Here is a tiny trained network, its code and every weight. The questions are about switching its units off for an input and a class, where a switched-off unit gives its printed mean instead of its output.

import numpy as np


def w(rows, s, z=0):
    codes = np.array(rows[::2]) - 128.0
    scale = np.full(codes.shape[1], s)
    scale[-1] = z or s
    return codes * scale


def f(y):
    return y / 2 * (1 + np.tanh(0.7978845608 * (y + 0.044715 * y**3)))


def log_softmax(a):
    a = a - a.max(-1, keepdims=True)
    return a - np.log(np.exp(a).sum(-1, keepdims=True))


def net(x, mask):
    res = np.array(x, float).reshape(1, 3) / 4 @ E
    y = f(res @ A[0][:, :-1].T + A[0][:, -1])
    res = res + np.where(mask, y, B[0][:, -1]) @ B[0][:, :-1]
    return log_softmax(res[-1] @ U[:, :-1].T + U[:, -1])


A, B = {}, {}
E = w([
[197,12,203,139],'x0',
[15,69,198,180],'x1',
[118,92,2,120],'x2',
],0.0092)
A[0] = w([
[120,94,85,131,217],'n0',
[134,190,95,143,166],'n1',
[96,237,141,126,60],'n2',
[142,116,171,133,104],'n3',
[168,129,167,142,185],'n4',
[121,100,179,124,255],'n5',
[100,169,92,127,37],'n6',
[132,134,141,123,25],'n7',
[125,142,91,152,15],'n8',
[54,61,127,141,183],'n9',
[203,96,128,123,154],'n10',
[104,173,154,140,186],'n11',
[139,134,132,152,28],'n12',
[79,162,198,148,88],'n13',
[32,168,140,133,134],'n14',
[126,210,93,107,180],'n15',
[129,194,254,132,148],'n16',
[122,79,127,113,52],'n17',
[77,88,153,127,63],'n18',
[132,189,96,145,145],'n19',
],0.02,0.004)
B[0] = w([
[94,140,191,26,169],'n0',
[134,136,90,75,190],'n1',
[149,61,174,201,206],'n2',
[92,150,83,173,167],'n3',
[183,183,65,175,179],'n4',
[23,149,121,163,203],'n5',
[128,195,77,148,169],'n6',
[121,122,102,162,123],'n7',
[111,151,95,168,143],'n8',
[68,42,195,127,209],'n9',
[239,154,212,122,192],'n10',
[160,88,128,91,175],'n11',
[128,122,96,168,121],'n12',
[75,81,116,29,208],'n13',
[250,164,151,120,206],'n14',
[142,156,94,31,216],'n15',
[27,212,116,71,254],'n16',
[126,118,160,169,145],'n17',
[105,25,136,122,179],'n18',
[139,141,82,87,186],'n19',
],0.024,0.016)
U = w([
[97,199,109,5,194],'0',
[126,109,124,137,3],'1',
[125,105,63,144,10],'2',
[101,120,181,152,86],'3',
[62,82,211,90,210],'4',
[117,222,168,133,34],'5',
[125,62,51,123,52],'6',
[254,132,156,45,173],'7',
],0.0085,0.0041)

Each question gives the input, the list of numbers given to net, and the class t.
The units are the neurons (one row each of A and B). Each row of codes is followed by its name. A weight is (code - 128) times the scale printed after its matrix; where a second scale follows, it is the last column's (A, B and U).
mask holds one flag per neuron, in row order. A switched-off neuron (its flag False) gives its mean, the last column of its row in B, instead of its output. The means were averaged over made-up inputs and are rounded, as every weight is.
A unit's drop is (log p(t) with every unit on - log p(t) with that unit switched off) / (log p(t) with every unit on - log p(t) with every unit switched off).
The circuit of an input: a set's keep is (log p(t) with only the set's units on - log p(t) with every unit switched off) / (log p(t) with every unit on - log p(t) with every unit switched off). Starting from the 12 units with the biggest drops (on a tie, the unit counted first), units are removed one at a time, each time the one whose removal leaves the highest keep (on an exact tie, the one counted first), for as long as the keep stays at least 0.8.
circuit, biggest first: the units of the circuit, biggest drop first
most important unit: the unit with the biggest drop
top k neurons: the k neurons with the biggest drops, biggest first
drop of u: that unit's drop, to one decimal
input [8,2,0], class 4: circuit, biggest first : n9
input [-3,3,2], class 7: top 3 neurons : n16, n14, n5
input [1,-2,2], class 7: top 2 neurons : n16, n5
input [-2,-5,-3], class 7: circuit, biggest first : n5, n16
input [5,3,-4], class 4: top 3 neurons : n15, n18, n9
input [2,-1,-2], class 5: top 2 neurons : n15, n13
input [2,-4,8], class 7: top 3 neurons : n16, n10, n5
input [-7,8,-8], class 4: top 3 neurons : n2, n9, n18
input [7,-1,7], class 7: top 2 neurons : n10, n16
input [4,-5,-2], class 7: top 2 neurons : n10, n16
input [6,-2,1], class 7: top 2 neurons : n16, n10
input [2,-1,-1], class 5: drop of n15 : 0.2
input [-3,8,5], class 4: drop of n9 : 0.6
input [-4,2,-1], class 7: drop of n16 : 0.1
input [5,-1,0], class 5: most important unit : n14
